Below are the code and all the weights of a small trained network. Each question names an input and a class and asks about switching units off, where a switched-off unit gives its printed mean instead of its output.

import numpy as np


def w(rows, s, z=0):
    codes = np.array(rows[::2]) - 128.0
    scale = np.full(codes.shape[1], s)
    scale[-1] = z or s
    return codes * scale


def norm(h):
    return h / np.sqrt((h * h).mean(-1, keepdims=True) + 1e-5)


def f(y):
    return y / 2 * (1 + np.tanh(0.7978845608 * (y + 0.044715 * y**3)))


def log_softmax(a):
    a = a - a.max(-1, keepdims=True)
    return a - np.log(np.exp(a).sum(-1, keepdims=True))


def net(x, mask):
    res = np.array(x, float).reshape(1, 3) / 4 @ E
    u = 0
    for l in range(4):
        y = f(norm(res) @ A[l][:, :-1].T + A[l][:, -1])
        res = res + np.where(mask[u : u + 4], y, B[l][:, -1]) @ B[l][:, :-1]
        u += 4
    return log_softmax(norm(res)[-1] @ U[:, :-1].T + U[:, -1])


A, B = {}, {}
E = w([
[115,152,186,60,62,112,95,155,200,33,101,92],'x0',
[161,115,64,60,96,198,236,111,175,143,45,118],'x1',
[43,5,197,68,84,97,186,160,89,189,131,186],'x2',
],0.0029)
A[0] = w([
[109,77,56,222,217,158,191,71,22,204,177,208,75],'0.n1',
[123,100,255,240,180,145,27,171,55,91,181,84,101],'0.n2',
[27,112,177,231,172,7,17,216,42,145,160,117,123],'0.n3',
[71,77,45,180,212,161,51,190,134,156,163,132,4],'0.n4',
],0.0017,0.0037)
B[0] = w([
[142,190,194,124,84,125,149,89,62,107,36,178,224],'0.n1',
[102,166,82,2,128,104,156,54,106,156,163,128,174],'0.n2',
[179,109,113,55,123,131,80,84,135,102,180,166,255],'0.n3',
[66,56,220,90,51,192,167,41,78,56,98,75,18],'0.n4',
],0.0043,0.0011)
A[1] = w([
[70,69,147,31,68,115,198,84,71,134,127,170,132],'1.n1',
[109,83,145,242,86,164,119,205,103,154,157,56,5],'1.n2',
[120,168,151,159,89,144,162,147,118,176,46,125,130],'1.n3',
[149,93,120,128,150,92,119,252,192,129,131,133,193],'1.n4',
],0.0029,0.0026)
B[1] = w([
[114,188,75,252,138,147,129,142,214,112,132,72,249],'1.n1',
[50,64,176,177,63,116,116,72,102,116,5,188,64],'1.n2',
[197,163,154,108,86,109,63,107,113,174,204,133,177],'1.n3',
[155,150,107,141,136,107,73,23,71,136,122,213,201],'1.n4',
],0.004,0.0022)
A[2] = w([
[61,79,184,109,142,161,131,180,95,87,69,112,10],'2.n1',
[32,2,183,103,80,86,175,186,143,182,143,174,76],'2.n2',
[112,126,225,81,38,73,108,154,166,27,61,75,56],'2.n3',
[94,144,164,63,107,121,128,138,213,36,165,106,78],'2.n4',
],0.0033,0.0013)
B[2] = w([
[104,122,116,145,137,183,220,58,126,96,107,115,53],'2.n1',
[160,183,63,205,220,194,102,143,203,74,124,38,248],'2.n2',
[168,143,153,154,104,254,168,126,38,161,116,184,204],'2.n3',
[172,159,128,148,139,122,160,118,67,136,107,164,233],'2.n4',
],0.0061,0.0016)
A[3] = w([
[110,75,109,184,237,130,199,52,4,208,114,140,121],'3.n1',
[194,189,66,103,116,60,90,113,151,144,137,147,250],'3.n2',
[153,97,38,34,90,189,225,132,185,147,61,71,62],'3.n3',
[171,87,100,44,109,155,205,56,169,187,22,95,79],'3.n4',
],0.0033,0.0019)
B[3] = w([
[196,193,176,56,66,203,126,151,119,15,79,140,172],'3.n1',
[65,59,150,152,103,158,195,145,157,139,85,115,253],'3.n2',
[117,137,161,123,163,45,15,100,87,131,255,129,194],'3.n3',
[47,98,160,95,153,88,97,106,94,89,177,165,173],'3.n4',
],0.0054,0.0045)
U = w([
[147,161,76,184,164,155,129,143,205,108,122,33,131],'0',
[183,159,160,108,89,178,149,121,50,111,101,182,136],'1',
[101,115,136,86,142,39,82,93,110,128,201,139,137],'2',
[79,64,129,129,78,111,191,127,167,174,65,135,135],'3',
[182,73,139,59,156,50,111,186,60,167,41,25,12],'4',
[181,68,144,54,156,54,105,186,55,169,37,14,6],'5',
[179,58,136,63,141,60,106,182,47,157,46,8,13],'6',
[165,77,139,61,147,53,116,179,48,157,42,11,18],'7',
],0.016,0.021)

Each question gives the input, the list of numbers given to net, and the class t.
The units are the neurons (one row each of A and B). Each row of codes is followed by its name. A weight is (code - 128) times the scale printed after its matrix; where a second scale follows, it is the last column's (A, B and U).
mask holds one flag per neuron, layer by layer. A switched-off neuron (its flag False) gives its mean, the last column of its row in B, instead of its output. The means were averaged over made-up inputs and are rounded, as every weight is.
A unit's drop is (log p(t) with every unit on - log p(t) with that unit switched off) / (log p(t) with every unit on - log p(t) with every unit switched off).
The circuit of an input: a set's keep is (log p(t) with only the set's units on - log p(t) with every unit switched off) / (log p(t) with every unit on - log p(t) with every unit switched off). Starting from the 12 units with the biggest drops (on a tie, the unit counted first), units are removed one at a time, each time the one whose removal leaves the highest keep (on an exact tie, the one counted first), for as long as the keep stays at least 0.8.
units of the circuit, in order: the units of the circuit, biggest drop first
most important unit: the unit with the biggest drop
k most important neurons: the k neurons with the biggest drops, biggest first
k most important neurons of layer l: the k neurons of layer l with the biggest drops, biggest first
drop of u: that unit's drop, to one decimal
input [0,3,0], class 3: 2 most important neurons of layer 1 => [1.n4, 1.n3]
input [-8,-8,0], class 1: units of the circuit, in order => [3.n1]
input [1,3,-3], class 3: 3 most important neurons => [3.n2, 2.n2, 1.n1]
input [3,-1,-1], class 3: 2 most important neurons => [0.n1, 1.n4]
input [-3,2,-3], class 3: 3 most important neurons => [2.n2, 2.n3, 3.n2]
input [-7,5,-6], class 1: units of the circuit, in order => [1.n1, 2.n2]
input [7,-7,-3], class 1: 2 most important neurons => [2.n3, 3.n3]
input [7,8,-6], class 2: units of the circuit, in order => [3.n3, 2.n2, 3.n4]
input [-7,7,-5], class 1: 4 most important neurons => [3.n1, 2.n2, 1.n1, 0.n2]
input [-8,1,-6], class 1: 3 most important neurons => [3.n1, 1.n1, 2.n2]
input [-3,4,-1], class 2: 2 most important neurons of layer 3 => [3.n3, 3.n4]
input [3,-2,2], class 3: 2 most important neurons => [0.n1, 1.n4]
input [8,-4,6], class 1: 2 most important neurons => [2.n3, 2.n4]
input [-6,-3,4], class 1: most important unit => 0.n1
input [-1,2,2], class 3: 2 most important neurons => [2.n2, 2.n3]
input [3,-7,7], class 0: 2 most important neurons of layer 3 => [3.n3, 3.n4]
input [-5,-3,3], class 1: 2 most important neurons => [0.n1, 3.n1]
input [0,1,-3], class 3: drop of 3.n1 => 0.0
input [-1,7,7], class 0: drop of 2.n2 => 0.9
input [8,8,8], class 0: drop of 0.n2 => 0.3
input [7,-7,0], class 1: 2 most important neurons of layer 3 => [3.n3, 3.n4]
input [2,1,0], class 3: most important unit => 1.n4
